Below are the code and all the weights of a small trained network. Each question names an input and a target symbol and asks about switching units off, where a switched-off unit gives its printed mean instead of its output.

import numpy as np


def w(rows, s, z=0):
    codes = np.array(rows[::2]) - 128.0
    scale = np.full(codes.shape[1], s)
    scale[-1] = z or s
    return codes * scale


def norm(h):
    return h / np.sqrt((h * h).mean(-1, keepdims=True) + 1e-5)


def f(y):
    return np.maximum(y, 0)


def softmax(a):
    e = np.exp(a - a.max(-1, keepdims=True))
    return e / e.sum(-1, keepdims=True)


def log_softmax(a):
    a = a - a.max(-1, keepdims=True)
    return a - np.log(np.exp(a).sum(-1, keepdims=True))


def net(x, mask):
    ids = ['αβδθμξτω'.index(c) for c in x.split()]
    T = len(ids)
    res = E[ids] + P[:T]
    u = 0
    for l in range(3):
        r = norm(res)
        for j in range(3):
            rows = slice(4 * j, 4 * j + 4)
            q, k, v = (r @ M[l][rows].T for M in (Q, K, V))
            z = softmax(np.where(np.tri(T) > 0, q @ k.T / 4**0.5, -1e9)) @ v
            o = O[l][rows]
            res = res + np.where(mask[u + j], z, o[:, -1]) @ o[:, :-1]
        u += 3
        y = f(norm(res) @ A[l][:, :-1].T + A[l][:, -1])
        res = res + np.where(mask[u : u + 8], y, B[l][:, -1]) @ B[l][:, :-1]
        u += 8
    return log_softmax(norm(res)[-1] @ U[:, :-1].T + U[:, -1])


Q, K, V, O, A, B = {}, {}, {}, {}, {}, {}
E = w([
[120,103,174],'α',
[103,128,179],'β',
[105,146,183],'δ',
[140,131,40],'θ',
[56,78,165],'μ',
[124,176,186],'ξ',
[141,102,170],'τ',
[8,75,169],'ω',
],0.017)
P = w([
[70,146,164],'0',
[255,25,225],'1',
[81,172,105],'2',
[219,6,223],'3',
[91,174,71],'4',
[135,8,170],'5',
],0.0093)
Q[0] = w([
[161,112,118],'L0H0',
[159,28,138],'L0H0',
[160,112,157],'L0H0',
[97,35,108],'L0H0',
[164,174,155],'L0H1',
[89,99,117],'L0H1',
[104,20,79],'L0H1',
[74,123,56],'L0H1',
[159,135,70],'L0H2',
[118,163,92],'L0H2',
[1,235,119],'L0H2',
[160,88,118],'L0H2',
],0.011)
K[0] = w([
[124,137,139],'L0H0',
[172,123,197],'L0H0',
[82,120,165],'L0H0',
[112,108,186],'L0H0',
[59,122,142],'L0H1',
[93,69,108],'L0H1',
[120,119,65],'L0H1',
[143,153,99],'L0H1',
[126,85,125],'L0H2',
[191,123,110],'L0H2',
[155,163,6],'L0H2',
[159,150,196],'L0H2',
],0.014)
V[0] = w([
[64,134,226],'L0H0',
[121,108,91],'L0H0',
[64,237,175],'L0H0',
[148,125,139],'L0H0',
[110,18,97],'L0H1',
[96,41,193],'L0H1',
[161,170,171],'L0H1',
[167,78,91],'L0H1',
[205,87,186],'L0H2',
[135,221,145],'L0H2',
[2,107,50],'L0H2',
[252,61,140],'L0H2',
],0.0076)
O[0] = w([
[231,112,116,254],'L0H0',
[58,120,101,105],'L0H0',
[157,223,166,164],'L0H0',
[149,100,130,129],'L0H0',
[155,184,181,160],'L0H1',
[81,2,106,225],'L0H1',
[67,43,117,122],'L0H1',
[248,113,153,99],'L0H1',
[46,56,94,125],'L0H2',
[196,124,239,114],'L0H2',
[85,131,149,167],'L0H2',
[161,179,35,62],'L0H2',
],0.0048,0.0065)
A[0] = w([
[180,109,164,107],'L0N0',
[70,105,134,212],'L0N1',
[103,144,248,140],'L0N2',
[216,135,82,61],'L0N3',
[169,184,129,49],'L0N4',
[121,129,189,154],'L0N5',
[76,78,150,254],'L0N6',
[209,106,155,234],'L0N7',
],0.012,0.0023)
B[0] = w([
[2,193,35,175],'L0N0',
[225,160,61,198],'L0N1',
[220,87,95,255],'L0N2',
[103,25,242,141],'L0N3',
[134,123,193,133],'L0N4',
[92,79,97,200],'L0N5',
[153,176,52,244],'L0N6',
[25,94,125,193],'L0N7',
],0.0058,0.0094)
Q[1] = w([
[135,155,195],'L1H0',
[245,159,111],'L1H0',
[105,84,178],'L1H0',
[147,70,44],'L1H0',
[99,158,119],'L1H1',
[177,102,100],'L1H1',
[135,73,183],'L1H1',
[109,95,165],'L1H1',
[168,195,100],'L1H2',
[107,248,104],'L1H2',
[97,60,147],'L1H2',
[93,145,155],'L1H2',
],0.014)
K[1] = w([
[165,84,174],'L1H0',
[224,251,143],'L1H0',
[176,44,180],'L1H0',
[119,161,70],'L1H0',
[77,104,122],'L1H1',
[144,167,108],'L1H1',
[179,118,205],'L1H1',
[141,124,242],'L1H1',
[190,51,205],'L1H2',
[192,203,224],'L1H2',
[58,132,104],'L1H2',
[98,70,159],'L1H2',
],0.014)
V[1] = w([
[206,115,85],'L1H0',
[219,100,253],'L1H0',
[212,111,122],'L1H0',
[211,58,160],'L1H0',
[103,79,50],'L1H1',
[105,61,232],'L1H1',
[187,254,106],'L1H1',
[149,239,153],'L1H1',
[220,48,184],'L1H2',
[163,122,145],'L1H2',
[244,162,123],'L1H2',
[35,104,158],'L1H2',
],0.0077)
O[1] = w([
[155,136,145,166],'L1H0',
[162,93,140,63],'L1H0',
[164,122,144,144],'L1H0',
[254,150,132,181],'L1H0',
[110,191,62,203],'L1H1',
[62,97,90,158],'L1H1',
[65,139,110,14],'L1H1',
[161,145,179,2],'L1H1',
[112,188,96,159],'L1H2',
[125,195,95,111],'L1H2',
[220,186,79,51],'L1H2',
[63,105,98,165],'L1H2',
],0.0067,0.0045)
A[1] = w([
[2,117,73,91],'L1N0',
[153,228,238,108],'L1N1',
[157,129,77,91],'L1N2',
[89,201,55,250],'L1N3',
[152,26,115,98],'L1N4',
[183,188,98,133],'L1N5',
[94,191,143,126],'L1N6',
[129,89,148,39],'L1N7',
],0.0091,0.0025)
B[1] = w([
[179,81,208,223],'L1N0',
[8,140,148,146],'L1N1',
[113,102,20,156],'L1N2',
[79,118,2,201],'L1N3',
[93,166,49,255],'L1N4',
[34,74,206,167],'L1N5',
[196,246,82,148],'L1N6',
[122,120,130,152],'L1N7',
],0.0063,0.0064)
Q[2] = w([
[116,104,77],'L2H0',
[125,83,27],'L2H0',
[155,52,44],'L2H0',
[199,106,138],'L2H0',
[35,180,81],'L2H1',
[178,163,206],'L2H1',
[100,151,207],'L2H1',
[136,154,134],'L2H1',
[158,75,124],'L2H2',
[64,139,124],'L2H2',
[99,115,215],'L2H2',
[4,122,116],'L2H2',
],0.017)
K[2] = w([
[123,252,83],'L2H0',
[135,224,126],'L2H0',
[179,179,88],'L2H0',
[186,125,173],'L2H0',
[35,99,68],'L2H1',
[139,108,153],'L2H1',
[87,53,197],'L2H1',
[140,49,136],'L2H1',
[215,121,138],'L2H2',
[93,81,106],'L2H2',
[95,95,241],'L2H2',
[54,132,98],'L2H2',
],0.015)
V[2] = w([
[97,96,129],'L2H0',
[46,205,221],'L2H0',
[168,116,135],'L2H0',
[219,82,143],'L2H0',
[122,211,139],'L2H1',
[147,95,11],'L2H1',
[87,18,133],'L2H1',
[20,129,81],'L2H1',
[115,193,246],'L2H2',
[24,177,177],'L2H2',
[81,140,215],'L2H2',
[230,97,138],'L2H2',
],0.011)
O[2] = w([
[29,94,106,127],'L2H0',
[112,209,105,51],'L2H0',
[97,138,209,122],'L2H0',
[150,3,139,114],'L2H0',
[159,253,195,105],'L2H1',
[231,59,33,229],'L2H1',
[40,26,122,146],'L2H1',
[169,153,15,176],'L2H1',
[65,132,128,1],'L2H2',
[41,114,77,72],'L2H2',
[55,135,118,57],'L2H2',
[180,206,236,128],'L2H2',
],0.0051,0.0086)
A[2] = w([
[126,150,203,254],'L2N0',
[109,103,144,176],'L2N1',
[137,99,75,144],'L2N2',
[166,132,155,111],'L2N3',
[60,249,90,181],'L2N4',
[87,144,125,118],'L2N5',
[125,188,92,198],'L2N6',
[106,186,142,187],'L2N7',
],0.021,0.0056)
B[2] = w([
[60,142,180,175],'L2N0',
[125,214,211,171],'L2N1',
[17,141,127,254],'L2N2',
[119,138,140,161],'L2N3',
[183,247,102,217],'L2N4',
[169,118,58,147],'L2N5',
[213,220,134,194],'L2N6',
[109,116,56,155],'L2N7',
],0.012,0.0096)
U = w([
[249,42,113,51],'α',
[216,86,188,126],'β',
[158,108,216,238],'δ',
[153,198,119,253],'θ',
[143,67,101,57],'μ',
[68,141,205,188],'ξ',
[162,67,87,57],'τ',
[16,71,122,97],'ω',
],0.012,0.0033)

Each question gives the input, a string of symbols that net reads in full, and the target symbol t.
The units are the heads (4 rows each of Q, K, V and O) and the neurons (one row each of A and B). Each row of codes is followed by its name. A weight is (code - 128) times the scale printed after its matrix; where a second scale follows, it is the last column's (O, A, B and U).
mask holds one flag per unit, layer by layer, with each layer's heads first. A switched-off unit (its flag False) gives its mean, the last column of its rows in O or B, instead of its output. The means were averaged over made-up inputs and are rounded, as every weight is.
A unit's drop is (log p(t) with every unit on - log p(t) with that unit switched off) / (log p(t) with every unit on - log p(t) with every unit switched off).
most important unit: the unit with the biggest drop
k most important neurons: the k neurons with the biggest drops, biggest first
top k neurons in layer l: the k neurons of layer l with the biggest drops, biggest first
heads that matter: for each layer, one digit per head in row order, 1 if its drop is at least 0.15 and else 0, layers parted by /
input ω ξ ω δ θ θ, target ω: most important unit : L0N3
input α ω β ξ, target α: top 2 neurons in layer 0 : [L0N5; L0N0]
input τ α α ω μ β, target α: 3 most important neurons : [L0N1; L0N0; L0N7]
input τ ω ω β ξ, target ξ: heads that matter : 101 / 100 / 000
input α θ δ ω, target α: heads that matter : 000 / 100 / 001
input θ τ α α, target θ: top 3 neurons in layer 0 : [L0N0; L0N7; L0N5]
input θ α τ τ, target θ: 2 most important neurons : [L0N7; L0N0]
input β δ θ α τ α, target θ: 4 most important neurons : [L0N0; L0N2; L1N4; L0N7]
input ξ ω α β, target ξ: 4 most important neurons : [L1N3; L0N2; L1N2; L2N0]
input ω α δ, target δ: 2 most important neurons : [L0N2; L0N7]
input ω δ β ξ, target ω: 2 most important neurons : [L0N0; L0N7]
input ω α ξ, target ξ: top 2 neurons in layer 0 : [L0N2; L0N6]
input ω ξ θ α, target ω: heads that matter : 000 / 001 / 000
input δ δ ω τ, target δ: most important unit : L1H0
input β θ ω, target θ: heads that matter : 001 / 000 / 000
input θ τ δ ω, target θ: 2 most important neurons : [L0N7; L1N6]
input μ α ω ω τ β, target ω: 3 most important neurons : [L2N2; L2N6; L2N4]
input δ ω ω θ β θ, target ω: heads that matter : 001 / 000 / 000
input ω θ τ δ, target ω: heads that matter : 000 / 001 / 000
input δ ω δ ω, target δ: most important unit : L1H0
input θ θ μ μ, target θ: heads that matter : 110 / 000 / 100
input θ ω β τ, target θ: heads that matter : 101 / 010 / 100
input ξ ω μ β, target ξ: heads that matter : 100 / 111 / 010
input α τ α μ τ δ, target α: heads that matter : 010 / 101 / 001
input ω θ θ τ, target ω: top 2 neurons in layer 2 : [L2N2; L2N4]
input ω δ α β α β, target α: top 3 neurons in layer 0 : [L0N0; L0N2; L0N7]
input ξ ω τ ω, target ξ: most important unit : L0H0
